Here is a tiny trained network, its code and every weight. The questions are about switching its units off for an input and a target symbol, where a switched-off unit gives its printed mean instead of its output.

import numpy as np


def w(rows, s, z=0):
    codes = np.array(rows[::2]) - 128.0
    scale = np.full(codes.shape[1], s)
    scale[-1] = z or s
    return codes * scale


def f(y):
    return np.maximum(y, 0)


def softmax(a):
    e = np.exp(a - a.max(-1, keepdims=True))
    return e / e.sum(-1, keepdims=True)


def log_softmax(a):
    a = a - a.max(-1, keepdims=True)
    return a - np.log(np.exp(a).sum(-1, keepdims=True))


def net(x, mask):
    ids = ['ΘΣΩβγεξτ'.index(c) for c in x.split()]
    T = len(ids)
    res = E[ids] + P[:T]
    q, k, v = (res @ M[0].T for M in (Q, K, V))
    z = softmax(np.where(np.tri(T) > 0, q @ k.T / 2**0.5, -1e9)) @ v
    res = res + np.where(mask[0], z, O[0][:, -1]) @ O[0][:, :-1]
    y = f(res @ A[0][:, :-1].T + A[0][:, -1])
    res = res + np.where(mask[1:13], y, B[0][:, -1]) @ B[0][:, :-1]
    return log_softmax(res[-1] @ U[:, :-1].T + U[:, -1])


Q, K, V, O, A, B = {}, {}, {}, {}, {}, {}
E = w([
[101,117,177,125,107],'Θ',
[133,130,156,139,80],'Σ',
[179,81,160,127,6],'Ω',
[153,157,158,167,123],'β',
[150,142,126,145,44],'γ',
[122,143,180,159,136],'ε',
[63,80,188,80,43],'ξ',
[84,92,197,158,202],'τ',
],0.019)
P = w([
[207,67,194,254,78],'0',
[64,108,88,209,83],'1',
[73,110,114,192,88],'2',
[73,94,197,196,121],'3',
[65,69,218,203,125],'4',
[54,77,228,213,113],'5',
[61,84,209,212,116],'6',
[51,86,167,211,87],'7',
[55,66,227,215,103],'8',
[48,53,225,207,104],'9',
[44,54,208,201,103],'10',
],0.0063)
Q[0] = w([
[86,134,185,206,111],'H1',
[227,227,6,6,193],'H1',
],0.014)
K[0] = w([
[248,77,202,225,64],'H1',
[55,228,68,94,140],'H1',
],0.011)
V[0] = w([
[99,176,129,232,188],'H1',
[2,60,208,34,141],'H1',
],0.01)
O[0] = w([
[172,7,162,182,61,2],'H1',
[69,175,119,232,159,209],'H1',
],0.013,0.0074)
A[0] = w([
[113,146,202,158,166,126],'N1',
[196,24,160,107,117,217],'N2',
[135,61,103,177,66,237],'N3',
[164,142,105,108,87,145],'N4',
[175,176,187,167,90,138],'N5',
[136,126,69,93,200,171],'N6',
[92,145,139,151,119,11],'N7',
[72,100,123,116,156,209],'N8',
[169,2,96,191,98,5],'N9',
[89,160,166,119,139,179],'N10',
[149,201,106,76,129,153],'N11',
[237,49,104,25,167,2],'N12',
],0.011,0.0069)
B[0] = w([
[120,122,105,99,81,223],'N1',
[172,213,104,115,145,189],'N2',
[156,107,173,144,171,187],'N3',
[146,137,114,146,137,143],'N4',
[123,94,118,119,109,168],'N5',
[179,88,153,141,95,141],'N6',
[151,180,107,134,143,173],'N7',
[186,114,116,154,104,212],'N8',
[2,135,133,124,185,159],'N9',
[121,108,117,150,107,252],'N10',
[103,101,173,103,116,180],'N11',
[96,48,32,136,109,148],'N12',
],0.014,0.015)
U = w([
[84,191,78,162,92,75],'Θ',
[78,139,65,87,180,122],'Σ',
[187,147,48,84,69,90],'Ω',
[222,248,155,107,130,252],'β',
[125,255,174,90,188,135],'γ',
[55,123,151,143,159,3],'ε',
[58,152,142,39,82,127],'ξ',
[148,23,127,185,74,236],'τ',
],0.0084,0.0048)

Each question gives the input, a string of symbols that net reads in full, and the target symbol t.
The units are the heads (2 rows each of Q, K, V and O) and the neurons (one row each of A and B). Each row of codes is followed by its name. A weight is (code - 128) times the scale printed after its matrix; where a second scale follows, it is the last column's (O, A, B and U).
mask holds one flag per unit, heads first, then neurons. A switched-off unit (its flag False) gives its mean, the last column of its rows in O or B, instead of its output. The means were averaged over made-up inputs and are rounded, as every weight is.
A unit's drop is (log p(t) with every unit on - log p(t) with that unit switched off) / (log p(t) with every unit on - log p(t) with every unit switched off).
The circuit of an input: a set's keep is (log p(t) with only the set's units on - log p(t) with every unit switched off) / (log p(t) with every unit on - log p(t) with every unit switched off). Starting from the 12 units with the biggest drops (on a tie, the unit counted first), units are removed one at a time, each time the one whose removal leaves the highest keep (on an exact tie, the one counted first), for as long as the keep stays at least 0.8.
units of the circuit, in order: the units of the circuit, biggest drop first
k most important neurons: the k neurons with the biggest drops, biggest first
drop when u is switched off: that unit's drop, to one decimal
input γ ξ ξ Θ β ξ Θ γ, target Ω: units of the circuit, in order -> (N12 H1 N2)
input ε ξ γ β Θ ξ, target γ: 2 most important neurons -> (N2 N9)
input β Θ γ ξ Θ ξ β, target Σ: 4 most important neurons -> (N12 N9 N2 N8)
input Θ ξ ξ ξ Θ ξ Σ ξ τ Σ, target τ: units of the circuit, in order -> (H1)
input ξ ξ ξ Θ Ω, target ξ: 2 most important neurons -> (N8 N2)
input Ω ξ ε, target ξ: units of the circuit, in order -> (H1 N11)
input β Θ Θ ξ ξ τ, target Σ: units of the circuit, in order -> (N12 N9 H1 N2)
input γ γ Σ ξ γ ε Θ Σ, target Ω: units of the circuit, in order -> (N12 H1 N2)
input β ξ ξ τ, target Σ: units of the circuit, in order -> (N12 H1 N9 N2)
input Θ ξ Ω, target ξ: units of the circuit, in order -> (H1 N8 N11)
input ξ Θ Ω Σ ξ ξ ε, target ξ: units of the circuit, in order -> (H1 N11 N2)
input τ ξ γ, target ε: units of the circuit, in order -> (N9 H1)
input β Θ γ ξ Θ ξ β Ω τ β τ, target τ: 3 most important neurons -> (N6 N2 N8)
input β Θ Θ Θ β Θ γ, target Σ: 2 most important neurons -> (N9 N12)
input ξ β Ω ξ γ, target ξ: 3 most important neurons -> (N11 N2 N8)
input ξ ξ ξ ξ Ω ξ β β Θ ξ β, target ξ: drop when N11 is switched off -> 0.3
input τ ξ Θ τ, target ε: drop when N9 is switched off -> 3.2
input ξ ξ Θ ε ξ ε β β Ω ξ τ, target τ: drop when N2 is switched off -> 0.7
input ε β ε, target γ: drop when N2 is switched off -> 2.1
input Ω γ β ξ ξ β ξ Ω β, target ξ: 2 most important neurons -> (N11 N2)
